Below are the code and all the weights of a small trained network. Each question names an input and a class and asks about switching units off, where a switched-off unit gives its printed mean instead of its output.

import numpy as np


def w(rows, s, z=0):
    codes = np.array(rows[::2]) - 128.0
    scale = np.full(codes.shape[1], s)
    scale[-1] = z or s
    return codes * scale


def f(y):
    return np.maximum(y, 0)


def log_softmax(a):
    a = a - a.max(-1, keepdims=True)
    return a - np.log(np.exp(a).sum(-1, keepdims=True))


def net(x, mask):
    res = np.array(x, float).reshape(1, 7) / 4 @ E
    y = f(res @ A[0][:, :-1].T + A[0][:, -1])
    res = res + np.where(mask, y, B[0][:, -1]) @ B[0][:, :-1]
    return log_softmax(res[-1] @ U[:, :-1].T + U[:, -1])


A, B = {}, {}
E = w([
[128,129,126],'x0',
[129,130,129],'x1',
[45,130,1],'x2',
[222,20,51],'x3',
[124,124,128],'x4',
[215,207,72],'x5',
[126,128,130],'x6',
],0.0081)
A[0] = w([
[76,99,97,112],'N1',
[85,204,56,139],'N2',
[172,120,234,92],'N3',
[156,201,52,108],'N4',
[176,107,195,78],'N5',
[79,102,73,82],'N6',
[195,91,254,129],'N7',
[78,211,162,15],'N8',
[195,40,92,34],'N9',
[183,154,90,99],'N10',
[165,201,111,100],'N11',
[129,220,132,84],'N12',
[185,80,93,47],'N13',
[141,141,174,102],'N14',
[76,175,156,237],'N15',
[170,87,191,140],'N16',
[35,134,20,119],'N17',
[118,104,143,254],'N18',
[120,150,188,177],'N19',
[56,229,168,74],'N20',
[31,25,179,113],'N21',
[188,32,69,70],'N22',
],0.0099,0.009)
B[0] = w([
[123,181,157,168],'N1',
[171,152,150,202],'N2',
[115,176,158,181],'N3',
[156,112,185,179],'N4',
[95,165,155,158],'N5',
[79,205,185,164],'N6',
[91,177,121,215],'N7',
[40,67,127,157],'N8',
[45,90,124,175],'N9',
[129,64,163,159],'N10',
[146,67,146,157],'N11',
[108,58,149,159],'N12',
[81,87,123,157],'N13',
[140,134,150,147],'N14',
[134,66,47,253],'N15',
[100,169,121,184],'N16',
[144,202,194,226],'N17',
[190,162,15,255],'N18',
[173,123,80,199],'N19',
[80,53,125,200],'N20',
[254,79,168,218],'N21',
[49,119,132,200],'N22',
],0.0087,0.0091)
U = w([
[107,116,111,227],'0',
[114,111,127,218],'1',
[1,50,159,17],'2',
[113,127,114,153],'3',
[163,73,203,116],'4',
[70,185,223,3],'5',
],0.014,0.0071)

Each question gives the input, the list of numbers given to net, and the class t.
The units are the neurons (one row each of A and B). Each row of codes is followed by its name. A weight is (code - 128) times the scale printed after its matrix; where a second scale follows, it is the last column's (A, B and U).
mask holds one flag per neuron, in row order. A switched-off neuron (its flag False) gives its mean, the last column of its row in B, instead of its output. The means were averaged over made-up inputs and are rounded, as every weight is.
A unit's drop is (log p(t) with every unit on - log p(t) with that unit switched off) / (log p(t) with every unit on - log p(t) with every unit switched off).
The circuit of an input: a set's keep is (log p(t) with only the set's units on - log p(t) with every unit switched off) / (log p(t) with every unit on - log p(t) with every unit switched off). Starting from the 12 units with the biggest drops (on a tie, the unit counted first), units are removed one at a time, each time the one whose removal leaves the highest keep (on an exact tie, the one counted first), for as long as the keep stays at least 0.8.
units of the circuit, in order: the units of the circuit, biggest drop first
most important unit: the unit with the biggest drop
top k neurons: the k neurons with the biggest drops, biggest first
drop of u: that unit's drop, to one decimal
input [5,-6,3,-3,-6,8,-2], class 4: most important unit : N4
input [1,5,-2,-6,-6,-4,8], class 0: units of the circuit, in order : N19, N15
input [-7,-5,-1,4,2,8,-1], class 4: top 2 neurons : N4, N10
input [-1,4,-3,-8,-1,-5,2], class 2: top 2 neurons : N20, N8
input [6,2,6,-7,-2,8,-5], class 4: units of the circuit, in order : N2, N4, N11, N12
input [-6,-3,7,-8,7,3,-4], class 2: top 3 neurons : N20, N8, N15
input [-1,-4,-8,-2,5,7,-7], class 5: top 4 neurons : N7, N3, N21, N5
input [7,1,3,8,7,-6,-5], class 2: top 3 neurons : N22, N9, N13
input [-6,5,2,7,-6,0,-3], class 2: units of the circuit, in order : N22, N9
input [4,-4,8,0,0,-5,3], class 5: top 3 neurons : N17, N6, N1
input [-5,-4,-8,8,2,-1,-4], class 2: top 2 neurons : N9, N22
input [-8,-6,7,-1,-2,3,-5], class 5: units of the circuit, in order : N17, N6, N18
input [3,5,3,-5,8,-8,8], class 0: top 3 neurons : N15, N18, N4
input [0,5,8,-5,8,-7,-8], class 0: units of the circuit, in order : N21
input [-6,7,-8,4,-3,-6,-7], class 5: units of the circuit, in order : N7, N3
input [6,8,-3,-8,8,-7,7], class 1: top 2 neurons : N21, N19
input [8,-5,7,0,1,0,-6], class 5: top 2 neurons : N17, N6
input [-3,3,-2,7,3,-3,2], class 2: drop of N17 : 0.1
input [-3,5,5,8,-3,1,1], class 2: drop of N9 : 0.2
input [-3,1,0,8,2,-7,-5], class 2: units of the circuit, in order : N22
